Each row has a name. Each question is about the rows just above it.

Columns, left to right: R H X Y D W Z A F
[ 96 105  96  95 136 169 136  64 142] : q_517
[135 134 166 164 135 169 136  84 120] : q_203
[158 174 125 123 150  89 141 162 119] : q_630
[ 96 166] is in which column, read top down? => X
Go on from [136 169 136] to the end of its row. => [ 64 142]
Which column holds this, read top down? [136 135] => D

Columns, left to right: N U P T S E L G M
[156 193  59 102 136 131 128 149 140]  q_297
[144 171  77 106 134 109 141 116 135]  q_286
[144 171  77 103 134 109 141 116 135]  q_123
[ 97  77 174 103 134 109 142 164 153]  q_401
[156 193  59 102 136 112 140 117 135]  q_426
[163 198  58 106 136 117 136  92 108]  q_617
[162 182  82 122 134 131 123  86  94]  q_12
[ 98  60 200 155 120 144 116 158 138]  q_848
[115 110 141 127 126 124 132 145 144]  q_928
The rest of the row after [103 134 109 141 116]: => [135]
Go on from [103 134 109 141] to the end of its row. => [116 135]

Columns, left to right: J K C V Q
[147 147  88 152  70]  q_967
[ 87 166 102 151  87]  q_420
[109 104 138 135 140]  q_167
[ 87 166 132 133 136]  q_961
[147 137 137 128 144]  q_914
[142 138 137 128 140]  q_429
Which column holds this, read top down? [ 70  87 140 136 144] => Q
[ 70  87 140] is in which column, read top down? => Q
[ 88 102] is in which column, read top down? => C
Go on from [138 137 128] to the end of its row. => [140]
Which column holds this, read top down? [ 87 140 136 144] => Q
After [166 102 151], its row goes on with => [87]

Columns, left to right: pov Nebid Vugis pem Vola duge tiros novir Zupa liti
[183  80 114  82 131 154 138 133 162 110]  q_358
[119 163 118 124 118 113  75 131 136 104]  q_195
[111 127 192  98 201 155 138  75 156 163]  q_473
[ 99 124  74 179  86 147 109 181  70 148]  q_901
[130 129 187 112 169 152 150  90 160 133]  q_61
[ 95  80 115  93 131 155 150 185  71 173]  q_486
[183  80 114  93 131  70 186 133 162 110]  q_739
[159  96  59 145  72  93 152 174 100 110]  q_741
After [155 138], its row goes on with => [ 75 156 163]
Which column holds [163 148 133 173 110] top down? => liti
After [ 80 114  93 131], its row goes on with => [ 70 186 133 162 110]

Columns, left to right: viza Kebi Biza lubu
[117 133 168 145] -> q_673
[ 68 134 115 124] -> q_415
[166 108 141 153] -> q_809
[106 108 192 135] -> q_53
[160 105  59 127] -> q_591
[132 116 169 130] -> q_394
[108 119 140 126] -> q_360
[107 119 188 126] -> q_995
[108 145 131 157] -> q_27
[138 152 117 117] -> q_498
Which column holds this, read top down? [168 115 141 192  59 169] => Biza
Which column holds [127 130 126 126 157 117] top down? => lubu
[169 140] is in which column, read top down? => Biza
After [107 119], its row goes on with => [188 126]
Which column holds [135 127 130] top down? => lubu
The rest of the row after [108 145]: => [131 157]
Which column holds this, read top down? [168 115 141 192  59 169 140 188 131] => Biza

Columns, left to right: Tud tus Vabam zegas sori Vosov balo miz legi
[ 95 153  90 142  90 108  98 149 149] : q_834
[ 95 153  90 142  90 108  98 149 188] : q_836
[ 95 100  90 142  90 108  98 149 149] : q_172
[ 95 154  90 142  90 108  98 149 188] : q_850
[ 95  99 147 115 138 157 167 110 123] : q_880
Go on from [ 95  99 147 115] to the end of its row. => [138 157 167 110 123]
The rest of the row after [ 95 100]: => [ 90 142  90 108  98 149 149]
Which column holds [ 90  90  90 138] top down? => sori
Whose row is [ 95 100  90 142  90 108  98 149 149]? => q_172

Columns, left to right: sidi Zazo div pek fomi
[ 75 171 125  99  70] : q_349
[ 75 171  80 100  69] : q_243
[136 183  82 167 168] : q_4
[123 167 125  99  69] : q_497
[124 167 125  64 188] : q_338
Whose row is [ 75 171  80 100  69]? => q_243
Go on from [124 167 125] to the end of its row. => [ 64 188]
The rest of the row after [183  82 167]: => [168]
[ 69 168  69 188] is in which column, read top down? => fomi
[136 123 124] is in which column, read top down? => sidi
Which column holds this, read top down? [125 125] => div

Columns, left to right: sokad Fufu tem buket rup kuv
[116 105 130  85 112 120]  q_481
[206 103 154  99 148 132]  q_902
[206 108 154  99 148 132]  q_390
[185 160 126 152 159 135]  q_168
[118 112 130  82 112 120]  q_450
[ 91 159 103 149 112 119]  q_440
[194  91 157  82 141 131]  q_959
[208  92 162  94 152 135]  q_479
[137  87 147  76 108 118]  q_278
[197 100 148  99 144 133]  q_651
[134 196  83 139 135 131]  q_143
[206  99 149  89 144 134]  q_588
Which column holds this, read top down? [112 112] => rup
Which column holds this, read top down? [112 159] => Fufu

Columns, left to right: pebo Bet Lef ladud zanoz
[ 54 180 145 103 170]  q_187
[163  86 125  93 117]  q_389
[127 158 120 149 157]  q_733
[199 104 145 103 129]  q_706
[160 157 122 137 194]  q_935
[199 104 145 103 171]  q_476
[ 84 167 129 152 141]  q_461
[109 144 137 103 128]  q_484
[ 88 169 109 148 136]  q_835
[161 158 120 150 155]  q_623
The rest of the row after [120 149]: => [157]
After [122 137], its row goes on with => [194]
Which column holds [122 145 129 137] top down? => Lef
After [158 120 149], its row goes on with => [157]
[170 117 157 129 194 171 141] is in which column, read top down? => zanoz
Go on from [ 84 167] to the end of its row. => [129 152 141]

Columns, left to right: Bige Nin gefab zapef zota pabif Vufov
[108 110 104 111 148 106 104] = q_909
[142 131 124 208 133 106 152] = q_323
[142 131 124 209 133 106 152] = q_277
Which column holds this, read top down? [124 124] => gefab
Which column holds this, read top down? [104 152] => Vufov
Which column holds this, read top down? [148 133] => zota
[208 209] is in which column, read top down? => zapef
Whose row is [108 110 104 111 148 106 104]? => q_909
After [124 208], its row goes on with => [133 106 152]

Columns, left to right: viro bafa beg duvem Guso
[144 181 180  72  81] = q_832
[104 175 122 123 118] = q_112
[191  71 187 101 103] = q_515
[131  88  82 155 157] = q_841
[109 106 160 129 127] = q_370
[125  87  68 174 171] = q_509
[ 85 191  74  64  70] = q_163
[196  88 181  72 171] = q_581
[192  83 192  92 194] = q_925
[105 145  91  92  63] = q_59
Go on from [ 82 155] to the end of its row. => [157]
After [180  72], its row goes on with => [81]

Columns, left to right: Mezad Fop kav zifu
[168 164 102 184] : q_101
[155 201 110  84] : q_102
[155 201 109  84] : q_126
[168 164 103 184] : q_624
[134 154 160 200] : q_275
[153 156 203 208] : q_157
[ 93 145  62 134] : q_885
After [ 93 145], its row goes on with => [ 62 134]
Which column holds this, read top down? [155 168 134 153] => Mezad
Whose row is [155 201 110  84]? => q_102
Which column holds this, read top down? [103 160 203  62] => kav
The rest of the row after [164 103]: => [184]
Which column holds this, read top down? [102 110 109 103 160 203] => kav

Columns, left to right: kog gefu gerin Nezo dok venol
[119 121 131 116 126 127] = q_542
[178 119 131 120 135 131] = q_23
[191 121 131 116 127 127] = q_990
[125 122 130 125 125 129] = q_872
[119 123 130 126 125 129] = q_499
[178 119 131 120 125 133] = q_41
The rest of the row after [126 125]: => [129]
Which column holds this, read top down? [135 127 125 125] => dok
After [119 121], its row goes on with => [131 116 126 127]
Which column holds [119 178 191 125 119] top down? => kog

